Below are the code and all the weights of a small trained network. Each question names an input and a class and asks about switching units off, where a switched-off unit gives its printed mean instead of its output.

import numpy as np


def w(rows, s, z=0):
    codes = np.array(rows[::2]) - 128.0
    scale = np.full(codes.shape[1], s)
    scale[-1] = z or s
    return codes * scale


def norm(h):
    return h / np.sqrt((h * h).mean(-1, keepdims=True) + 1e-5)


def f(y):
    return y / 2 * (1 + np.tanh(0.7978845608 * (y + 0.044715 * y**3)))


def log_softmax(a):
    a = a - a.max(-1, keepdims=True)
    return a - np.log(np.exp(a).sum(-1, keepdims=True))


def net(x, mask):
    res = np.array(x, float).reshape(1, 3) / 4 @ E
    u = 0
    for l in range(4):
        y = f(norm(res) @ A[l][:, :-1].T + A[l][:, -1])
        res = res + np.where(mask[u : u + 7], y, B[l][:, -1]) @ B[l][:, :-1]
        u += 7
    return log_softmax(norm(res)[-1] @ U[:, :-1].T + U[:, -1])


A, B = {}, {}
E = w([
[125,129,128],'x0',
[111,239,254],'x1',
[21,249,118],'x2',
],0.0063)
A[0] = w([
[127,144,122,86],'0.n1',
[226,57,65,2],'0.n2',
[88,202,101,94],'0.n3',
[86,185,199,197],'0.n4',
[138,141,87,117],'0.n5',
[125,247,62,44],'0.n6',
[135,36,95,147],'0.n7',
],0.011,0.0026)
B[0] = w([
[117,125,159,121],'0.n1',
[104,159,140,243],'0.n2',
[150,167,70,202],'0.n3',
[254,127,137,254],'0.n4',
[119,173,163,134],'0.n5',
[90,194,136,207],'0.n6',
[100,127,227,225],'0.n7',
],0.0096,0.0053)
A[1] = w([
[2,133,8,72],'1.n1',
[110,132,136,14],'1.n2',
[129,162,236,1],'1.n3',
[112,201,122,182],'1.n4',
[195,155,196,127],'1.n5',
[88,140,135,153],'1.n6',
[154,245,163,92],'1.n7',
],0.0094,0.00099)
B[1] = w([
[126,86,201,183],'1.n1',
[133,137,113,120],'1.n2',
[191,120,169,211],'1.n3',
[151,148,212,187],'1.n4',
[108,3,153,236],'1.n5',
[175,159,102,136],'1.n6',
[172,46,94,253],'1.n7',
],0.0072,0.005)
A[2] = w([
[127,238,5,70],'2.n1',
[130,84,159,144],'2.n2',
[194,91,96,89],'2.n3',
[49,159,179,251],'2.n4',
[195,2,98,93],'2.n5',
[79,78,193,160],'2.n6',
[185,33,175,163],'2.n7',
],0.0078,0.0031)
B[2] = w([
[153,188,102,157],'2.n1',
[130,152,46,169],'2.n2',
[27,189,167,144],'2.n3',
[200,193,43,179],'2.n4',
[101,253,181,197],'2.n5',
[177,122,13,195],'2.n6',
[140,146,71,254],'2.n7',
],0.0064,0.0062)
A[3] = w([
[87,126,169,106],'3.n1',
[190,91,89,107],'3.n2',
[166,109,166,7],'3.n3',
[98,88,27,153],'3.n4',
[118,9,154,153],'3.n5',
[123,111,57,148],'3.n6',
[218,135,121,253],'3.n7',
],0.014,0.0039)
B[3] = w([
[138,115,103,117],'3.n1',
[115,160,67,178],'3.n2',
[175,160,96,143],'3.n3',
[212,112,160,155],'3.n4',
[149,246,168,156],'3.n5',
[176,103,149,147],'3.n6',
[82,91,100,255],'3.n7',
],0.012,0.014)
U = w([
[171,160,67,223],'0',
[235,109,157,192],'1',
[134,254,114,132],'2',
[85,119,88,128],'3',
[128,79,173,2],'4',
[79,127,155,12],'5',
],0.018,0.0072)

Each question gives the input, the list of numbers given to net, and the class t.
The units are the neurons (one row each of A and B). Each row of codes is followed by its name. A weight is (code - 128) times the scale printed after its matrix; where a second scale follows, it is the last column's (A, B and U).
mask holds one flag per neuron, layer by layer. A switched-off neuron (its flag False) gives its mean, the last column of its row in B, instead of its output. The means were averaged over made-up inputs and are rounded, as every weight is.
A unit's drop is (log p(t) with every unit on - log p(t) with that unit switched off) / (log p(t) with every unit on - log p(t) with every unit switched off).
The circuit of an input: a set's keep is (log p(t) with only the set's units on - log p(t) with every unit switched off) / (log p(t) with every unit on - log p(t) with every unit switched off). Starting from the 12 units with the biggest drops (on a tie, the unit counted first), units are removed one at a time, each time the one whose removal leaves the highest keep (on an exact tie, the one counted first), for as long as the keep stays at least 0.8.
units of the circuit, in order: the units of the circuit, biggest drop first
most important unit: the unit with the biggest drop
top k neurons: the k neurons with the biggest drops, biggest first
top k neurons in layer l: the k neurons of layer l with the biggest drops, biggest first
input [1,3,-4], class 2: top 4 neurons -> 1.n5, 0.n3, 2.n4, 3.n5
input [4,7,7], class 1: most important unit -> 0.n4
input [-8,2,4], class 0: units of the circuit, in order -> 1.n7, 3.n5
input [-3,3,-2], class 3: units of the circuit, in order -> 3.n7, 3.n4, 3.n5
input [6,-7,7], class 1: top 4 neurons in layer 3 -> 3.n4, 3.n7, 3.n2, 3.n6
input [-3,5,5], class 1: top 2 neurons in layer 1 -> 1.n4, 1.n7
input [-8,7,-8], class 0: units of the circuit, in order -> 0.n7, 3.n4, 3.n6
input [5,5,1], class 0: units of the circuit, in order -> 0.n7, 1.n7
input [1,-4,5], class 2: units of the circuit, in order -> 3.n7, 0.n4
input [-7,-8,-2], class 1: units of the circuit, in order -> 3.n4, 0.n4, 3.n6
input [0,3,3], class 3: units of the circuit, in order -> 3.n5, 3.n4, 1.n7
input [-7,6,-5], class 0: top 4 neurons in layer 3 -> 3.n4, 3.n6, 3.n3, 3.n7
input [-2,-2,-4], class 2: top 2 neurons -> 0.n7, 3.n5
input [-5,5,-3], class 0: top 2 neurons -> 0.n7, 2.n7
input [3,0,-3], class 3: most important unit -> 0.n4
input [-3,3,-1], class 3: top 2 neurons in layer 2 -> 2.n7, 2.n5
input [-6,-7,8], class 2: top 4 neurons -> 1.n5, 0.n6, 1.n7, 3.n7
input [-1,-3,0], class 3: top 2 neurons -> 0.n4, 0.n7
input [-1,1,-3], class 3: units of the circuit, in order -> 0.n4, 3.n7
input [2,-8,7], class 1: units of the circuit, in order -> 1.n1, 3.n4
input [-7,4,-6], class 0: top 3 neurons -> 2.n7, 2.n6, 2.n2
input [-4,6,6], class 1: top 2 neurons in layer 3 -> 3.n2, 3.n5
input [-2,5,-8], class 2: top 2 neurons in layer 1 -> 1.n5, 1.n4
input [2,-8,2], class 1: top neuron -> 3.n4
input [5,1,5], class 0: top 3 neurons -> 0.n4, 1.n7, 2.n5
